Here is a tiny trained network, its code and every weight. The questions are about switching its units off for an input and a target symbol, where a switched-off unit gives its printed mean instead of its output.

import numpy as np


def w(rows, s, z=0):
    codes = np.array(rows[::2]) - 128.0
    scale = np.full(codes.shape[1], s)
    scale[-1] = z or s
    return codes * scale


def f(y):
    return np.maximum(y, 0)


def softmax(a):
    e = np.exp(a - a.max(-1, keepdims=True))
    return e / e.sum(-1, keepdims=True)


def log_softmax(a):
    a = a - a.max(-1, keepdims=True)
    return a - np.log(np.exp(a).sum(-1, keepdims=True))


def net(x, mask):
    ids = ['ΔΞαβεζηλμσ'.index(c) for c in x.split()]
    T = len(ids)
    res = E[ids] + P[:T]
    u = 0
    for l in range(2):
        r = res
        for j in range(2):
            rows = slice(3 * j, 3 * j + 3)
            q, k, v = (r @ M[l][rows].T for M in (Q, K, V))
            z = softmax(np.where(np.tri(T) > 0, q @ k.T / 3**0.5, -1e9)) @ v
            o = O[l][rows]
            res = res + np.where(mask[u + j], z, o[:, -1]) @ o[:, :-1]
        u += 2
        y = f(res @ A[l][:, :-1].T + A[l][:, -1])
        res = res + np.where(mask[u : u + 16], y, B[l][:, -1]) @ B[l][:, :-1]
        u += 16
    return log_softmax(res[-1] @ U[:, :-1].T + U[:, -1])


Q, K, V, O, A, B = {}, {}, {}, {}, {}, {}
E = w([
[76,185,119,97,154],'Δ',
[117,179,103,34,115],'Ξ',
[60,57,70,77,167],'α',
[128,151,160,169,102],'β',
[193,112,135,103,135],'ε',
[96,182,206,97,67],'ζ',
[78,89,64,155,65],'η',
[139,143,130,80,136],'λ',
[254,105,109,97,106],'μ',
[121,209,80,171,138],'σ',
],0.018)
P = w([
[253,226,115,227,72],'0',
[247,181,110,157,58],'1',
[182,184,121,150,84],'2',
[187,134,146,176,114],'3',
[158,136,146,164,124],'4',
[130,136,146,152,130],'5',
[126,120,155,158,143],'6',
[90,135,143,143,143],'7',
[119,92,165,175,168],'8',
[103,84,165,180,178],'9',
[117,70,178,161,172],'10',
[78,90,159,151,172],'11',
],0.0065)
Q[0] = w([
[40,45,237,209,140],'0.h1',
[202,202,119,101,125],'0.h1',
[73,20,113,74,186],'0.h1',
[127,171,198,2,119],'0.h2',
[148,56,47,104,179],'0.h2',
[132,168,163,198,90],'0.h2',
],0.0065)
K[0] = w([
[116,190,198,161,174],'0.h1',
[121,105,109,146,86],'0.h1',
[134,165,88,90,168],'0.h1',
[145,144,158,110,199],'0.h2',
[87,78,104,136,134],'0.h2',
[95,254,223,143,107],'0.h2',
],0.0089)
V[0] = w([
[181,133,196,154,155],'0.h1',
[83,31,86,160,53],'0.h1',
[121,142,68,225,156],'0.h1',
[143,167,241,108,254],'0.h2',
[46,202,167,154,174],'0.h2',
[233,187,87,51,248],'0.h2',
],0.0052)
O[0] = w([
[128,105,120,164,148,104],'0.h1',
[120,157,125,202,161,148],'0.h1',
[201,135,159,166,210,147],'0.h1',
[96,176,91,213,145,4],'0.h2',
[114,35,149,145,12,108],'0.h2',
[205,253,123,173,54,70],'0.h2',
],0.0057,0.0041)
A[0] = w([
[93,107,110,246,115,118],'0.n1',
[174,170,116,66,175,97],'0.n2',
[109,110,100,125,220,126],'0.n3',
[200,131,123,77,122,137],'0.n4',
[169,198,211,161,87,122],'0.n5',
[34,69,137,47,129,42],'0.n6',
[155,94,170,82,164,120],'0.n7',
[119,162,33,229,125,35],'0.n8',
[98,126,115,35,191,254],'0.n9',
[178,75,142,153,102,210],'0.n10',
[134,186,134,162,192,241],'0.n11',
[101,184,239,198,78,180],'0.n12',
[42,149,133,108,95,103],'0.n13',
[130,190,190,116,178,26],'0.n14',
[101,62,166,88,106,82],'0.n15',
[124,105,44,130,101,36],'0.n16',
],0.011,0.003)
B[0] = w([
[90,163,94,108,87,197],'0.n1',
[134,135,192,105,222,203],'0.n2',
[196,103,43,155,142,166],'0.n3',
[78,168,138,87,153,207],'0.n4',
[187,73,153,129,53,248],'0.n5',
[120,103,143,56,229,254],'0.n6',
[142,195,88,132,104,168],'0.n7',
[187,255,95,150,138,180],'0.n8',
[145,118,71,65,155,229],'0.n9',
[32,153,113,76,135,207],'0.n10',
[246,117,112,33,192,200],'0.n11',
[194,28,167,62,79,255],'0.n12',
[146,141,191,136,123,220],'0.n13',
[184,156,140,203,71,166],'0.n14',
[127,160,197,129,201,214],'0.n15',
[71,67,131,179,102,186],'0.n16',
],0.007,0.0056)
Q[1] = w([
[127,131,221,143,2],'1.h1',
[54,68,174,149,56],'1.h1',
[155,87,166,69,180],'1.h1',
[104,124,82,106,74],'1.h2',
[123,100,139,71,128],'1.h2',
[109,107,133,129,184],'1.h2',
],0.009)
K[1] = w([
[224,73,89,58,3],'1.h1',
[138,13,157,52,42],'1.h1',
[73,134,105,170,154],'1.h1',
[25,132,129,195,159],'1.h2',
[86,27,162,200,167],'1.h2',
[24,138,197,137,231],'1.h2',
],0.0057)
V[1] = w([
[145,92,174,167,201],'1.h1',
[46,81,148,194,161],'1.h1',
[227,75,120,78,31],'1.h1',
[84,186,207,115,154],'1.h2',
[128,110,198,93,156],'1.h2',
[68,150,3,69,88],'1.h2',
],0.0083)
O[1] = w([
[129,103,34,135,102,109],'1.h1',
[220,128,96,73,113,37],'1.h1',
[69,171,118,157,161,248],'1.h1',
[192,230,169,142,227,119],'1.h2',
[126,253,141,128,134,171],'1.h2',
[161,64,213,205,96,122],'1.h2',
],0.0074,0.014)
A[1] = w([
[111,146,141,146,102,254],'1.n1',
[105,52,69,156,155,112],'1.n2',
[138,143,81,81,219,176],'1.n3',
[75,137,101,58,84,214],'1.n4',
[221,137,172,114,241,95],'1.n5',
[130,135,91,249,126,163],'1.n6',
[90,140,158,94,151,211],'1.n7',
[130,106,140,60,207,81],'1.n8',
[137,62,86,75,145,43],'1.n9',
[118,141,76,91,192,137],'1.n10',
[160,184,77,151,182,34],'1.n11',
[164,153,117,99,76,201],'1.n12',
[86,113,132,103,159,150],'1.n13',
[132,75,82,105,89,181],'1.n14',
[162,130,165,107,48,106],'1.n15',
[181,177,171,152,188,87],'1.n16',
],0.013,0.0046)
B[1] = w([
[113,21,100,181,129,189],'1.n1',
[97,174,205,93,110,178],'1.n2',
[92,96,63,184,91,241],'1.n3',
[150,76,119,152,181,209],'1.n4',
[111,78,144,102,40,220],'1.n5',
[235,190,103,181,165,162],'1.n6',
[173,118,148,138,105,251],'1.n7',
[196,189,163,131,156,225],'1.n8',
[192,221,211,143,164,177],'1.n9',
[64,92,69,189,122,208],'1.n10',
[104,220,107,74,90,178],'1.n11',
[213,127,90,223,155,144],'1.n12',
[120,120,205,104,141,204],'1.n13',
[66,168,149,179,133,162],'1.n14',
[137,44,1,243,94,143],'1.n15',
[136,147,118,81,130,200],'1.n16',
],0.0081,0.015)
U = w([
[129,51,88,240,126,104],'Δ',
[2,31,171,49,79,179],'Ξ',
[154,199,218,47,150,158],'α',
[201,87,114,144,141,100],'β',
[150,118,117,133,146,138],'ε',
[88,142,120,111,80,64],'ζ',
[84,161,146,87,54,2],'η',
[183,103,125,83,69,223],'λ',
[115,138,129,115,105,80],'μ',
[167,161,44,155,189,206],'σ',
],0.0092,0.0049)

Each question gives the input, a string of symbols that net reads in full, and the target symbol t.
The units are the heads (3 rows each of Q, K, V and O) and the neurons (one row each of A and B). Each row of codes is followed by its name. A weight is (code - 128) times the scale printed after its matrix; where a second scale follows, it is the last column's (O, A, B and U).
mask holds one flag per unit, layer by layer, with each layer's heads first. A switched-off unit (its flag False) gives its mean, the last column of its rows in O or B, instead of its output. The means were averaged over made-up inputs and are rounded, as every weight is.
A unit's drop is (log p(t) with every unit on - log p(t) with that unit switched off) / (log p(t) with every unit on - log p(t) with every unit switched off).
The circuit of an input: a set's keep is (log p(t) with only the set's units on - log p(t) with every unit switched off) / (log p(t) with every unit on - log p(t) with every unit switched off). Starting from the 12 units with the biggest drops (on a tie, the unit counted first), units are removed one at a time, each time the one whose removal leaves the highest keep (on an exact tie, the one counted first), for as long as the keep stays at least 0.8.
circuit, biggest first: the units of the circuit, biggest drop first
most important unit: the unit with the biggest drop
k most important neurons: the k neurons with the biggest drops, biggest first
top k neurons in layer l: the k neurons of layer l with the biggest drops, biggest first
input μ α η σ σ Ξ, target Ξ: 2 most important neurons	[0.n8, 1.n9]
input ζ Ξ μ, target σ: circuit, biggest first	[1.h2, 0.n12]
input ε ζ η ε ε σ Δ ζ, target Ξ: top 2 neurons in layer 1	[1.n8, 1.n1]
input Δ ε σ Δ, target Ξ: circuit, biggest first	[1.n9, 1.n6]
input σ α σ ε λ, target Ξ: most important unit	0.n8
input σ ζ η η, target Ξ: 2 most important neurons	[0.n6, 1.n8]
input ζ ε η ζ ζ ζ Ξ Δ, target σ: circuit, biggest first	[1.h2, 1.n10]
input Ξ σ μ, target α: 2 most important neurons	[0.n2, 1.n3]
input ζ λ Δ, target σ: 2 most important neurons	[0.n12, 1.n5]
input η μ μ σ μ, target η: 2 most important neurons	[0.n2, 1.n5]
input μ λ Δ, target η: 2 most important neurons	[0.n2, 0.n4]
input η β η ε ε, target λ: circuit, biggest first	[1.n5, 1.h1, 0.n5, 0.h1]
input σ Ξ λ σ σ Ξ ζ η η σ σ ζ, target Ξ: 2 most important neurons	[0.n2, 1.n8]
input ζ ζ η λ, target σ: circuit, biggest first	[0.n12, 1.h2, 1.n10]
input ζ ζ η ε, target σ: most important unit	0.n12
input Ξ η η β η ζ η Ξ λ, target λ: 2 most important neurons	[1.n5, 0.n15]
input μ Ξ η ζ η α Δ η α, target α: 3 most important neurons	[1.n9, 1.n8, 1.n2]
input μ β β, target Ξ: circuit, biggest first	[1.n8, 1.n6]
input σ Ξ η μ, target α: top 3 neurons in layer 0	[0.n4, 0.n8, 0.n10]
input Ξ ζ μ Δ ε β, target Δ: top 2 neurons in layer 0	[0.n6, 0.n5]
input ε α μ σ η η Δ, target λ: 2 most important neurons	[0.n12, 0.n5]
input Δ α σ Δ η η, target Ξ: most important neuron	[0.n2]
